[ 17   1 -14  -2 -12   4  -7 -20  -4  12 -52   8   0   5   6   5] : 6
[  6   0 -15  -5   4  23   1  -6   4  -7 -10  25  -3   4  18  -8] : 10
[ 14   2   5  14  32   5   2  -8  27 -20   0   1  -3  16   0 -18] : 5
[  7  -9   9 -10  -3   1   2   6  -6  41   5  20   2 -21  12  -1] : 8
[ 14  13   5   6  -3 -11   1   0 -14  63  15   6  18   2  12   6] : 5
[-12  -8   0   8  27  10  -1  18  13 -37  11  17  11  -1 -12   8] : 9
[ -2   7 -16  -6  -4  12   8 -15   3 -12   1   5 -17  -2  13 -22] : 5
[13 -8 17 17 47 -1  0  8 17 14  3 15 12  7 -9  5] : 8
[  8  15 -14 -18 -24   3  -2 -24  -5  17  -8 -10 -10  14  22 -16] : 2
[  2  -7 -11  11  -8  -4   3 -15 -11 -21 -38   1 -27  -6  -3  -9] : 3
[  2  14  17  -5  11  -2   3  -6  16  -8  22 -20   0  23   1 -19] : 0
[ 14 -13   4  -4 -15  -9   0 -17  -7  37 -32  -3 -15 -25   0  -4] : 2
[ 20  10   3   9   1 -11   4 -17 -11  45 -14  12 -11  17  21 -17] : 5
[ 23  -4  -2  13  12   7   2  -2  -4  16 -16  35  -9  11  17 -11] : 10
[ 13   7 -19  -6  -6   8  -4  -3  -9  31  -1  20  14  -4  16  14] : 10
[  2 -12  27  10  12 -22   7   7   2  30   6  -8 -12 -18 -10  -6] : 2
[ 17  -5  -2   5  12   2  -7 -24  21 -25 -36 -13  -3  12 -12   0] : 2
[  1  -4  -4  10  -9 -22 -12  -8  -6 -19 -39 -24   2  -6 -29  18] : 0
[-11  -4  20  13  25  -8  11  17  12   0  35  -4  -4  -3  -7  -9] : 3
[ 12   1 -10   3 -19  -3   2 -19 -10   5 -32   3 -19  -9   8 -12] : 4
[  5  -6 -10 -18   9  26 -10  -8  30 -30  -6   1  12  -3  -3  12] : 7
[  2  -1  27  12  28 -13   9   2  10  -4  11  -7 -14  12  -6 -19] : 1
[ 13   6  14   3  11   1  13 -11  -1  34   2  12 -17  15  20 -44] : 5
[ 24   0  -8 -16  -9   9 -13 -26  12  26 -18  -3   8  -2   5   4] : 5
[ 22   0 -11   5   0   2  -9 -18   3   7 -48  12  -3   7   3   1] : 7
[  5   2 -26  15 -15  -5  -8  -7 -17  -9 -27  10   7  -3  -7  25] : 6
[  8  -9  15  16   1 -24   2   2  -4  49  -5 -11   3 -33 -14  17] : 2
[  1  -9  16   8   3 -18  -2  11  -6  17   3   0  14 -15 -18  18] : 4
[  5  -2  25   8  25  -4   3  -1  22  -8  15 -18   2   9 -13  -7] : 1

[ 27   1  -4 -24  13   7 -36   6   2  -8   2   8   0  -3 -23   3   0  -5
   2  -5   3  -5 -16] : 1
[ 14   2   0 -11 -12   6 -10   3   1  -1   1   8   3  -3 -19  13   4   5
   3   1   9   3 -28] : 4
[ -7  -2   4  -7 -21  -2   1  -2  -5   9  -7  27   9  -1  -9  -3   0   4
  -1  -2  -2   4  -2] : 9
[ -7  -3   4  -9  -6  -1   0  -3  -3   9  -6  37   4  -3 -13   7   0   3
   3  -1  -2   3  -6] : 7
[ 29   1  -4 -10  11   8 -33   7   3  -7   3  11  -8  -2 -23  14  -2   0
   1  -5  -1  -5  -9] : 0
[-21  -2   5   1  -6  -6  18  -5   0  11  -3  12   1   0  -5 -12   1  -7
   6   3  -8   2 -13] : 10
[ -8   2   3   7 -31   0  12  -3  -2   5  -3  11  -5  -1 -12  15   3   7
   1   2  -4   7 -21] : 7
[ -4   2   2   9 -13   1  14  -2   0   3  -1  11  -7  -1  -5   9   0   4
   2   2  -2   5 -17] : 6
[ 24   0  -1  -1  -8   5 -17   2   2  -1   2  16 -13  -3 -21  23  -1   2
   2  -2  -7  -1 -19] : 1
[  7   1  -1  -9  39   2  -5   3   3  -5   5  14   9  -1   4 -13   0  -8
   8   0   6  -6  -3] : 4
[ -9   0   2  -1 -16  -1  13   0   2   7   0  -2   4   0 -13  -8   4  -3
   5   3  -1   3 -20] : 9
[ 11  -3  -1 -12  26  -1 -12  -2  -1  -4  -4  23   4  -2  -3   2  -7  -5
  -1  -3  -2  -2  20] : 4
[  3  -1   1 -13  10   1  -8   1  -2  -1  -5  27  11  -2  -8  10  -1   6
   0  -1   6   3   9] : 5
[ 14   1  -1   0  21   3 -11   1   2  -3   4  13  -9  -2  -5  -2  -2  -8
   4  -2  -7  -5 -10] : 2
[-9  1  2 22  1 -2 28 -5  1  4  0  2 -7  1 14 -3 -3  4  1  5  0  6  5] : 7
[  3   2   2   1  -5   2   1   0   1   1   0  16  -8  -2  -5  13  -1   3
   2   0  -2   2 -11] : 5
[  4   2   2   1   0   2   2   3   4   2   5   7   1  -2  -3  -2   4  -2
   8   2   7   0 -22] : 5
[ 14   2  -2 -11  18   4 -17   5   3  -5   4   3   0  -3  -7  -6   3  -7
   8   0   6  -4 -17] : 2
[ 15  -2  -2 -18 -16   3 -21  -4  -8  -1  -9  10  -5  -2 -22  10  -2  -1
  -8  -4   0   4  -8] : 3
[-2 -1  3  8 22  0  4  2  1 -1  1 27 10 -1 15  9 -3 10  3  1  8  1 30] : 5
[-15   0   4 -11 -24  -2   9  -2  -1   9  -6  25   3  -3 -22   8   3   4
   4   2  -3   7 -20] : 9
[  8   2  -2  -8  13   2  -3   3   4  -7   4 -11   3  -2  -2  -8   4  -6
   5   2   8  -1 -14] : 4
[ -2   1   1 -31 -19   4 -16   3   1   3  -3   9   6  -4 -36   2   8  -1
   6   0   7   4 -42] : 6
[ 8 -3  1 15  8 -2  0 -2 -2  1 -1 13  3  2  8  2 -6  1 -4 -2 -3  0 22] : 6
[  4   0   0 -20   3   2 -12   5   3   0   1  12  11  -3 -21   0   5  -4
   9   0   7   1 -25] : 6
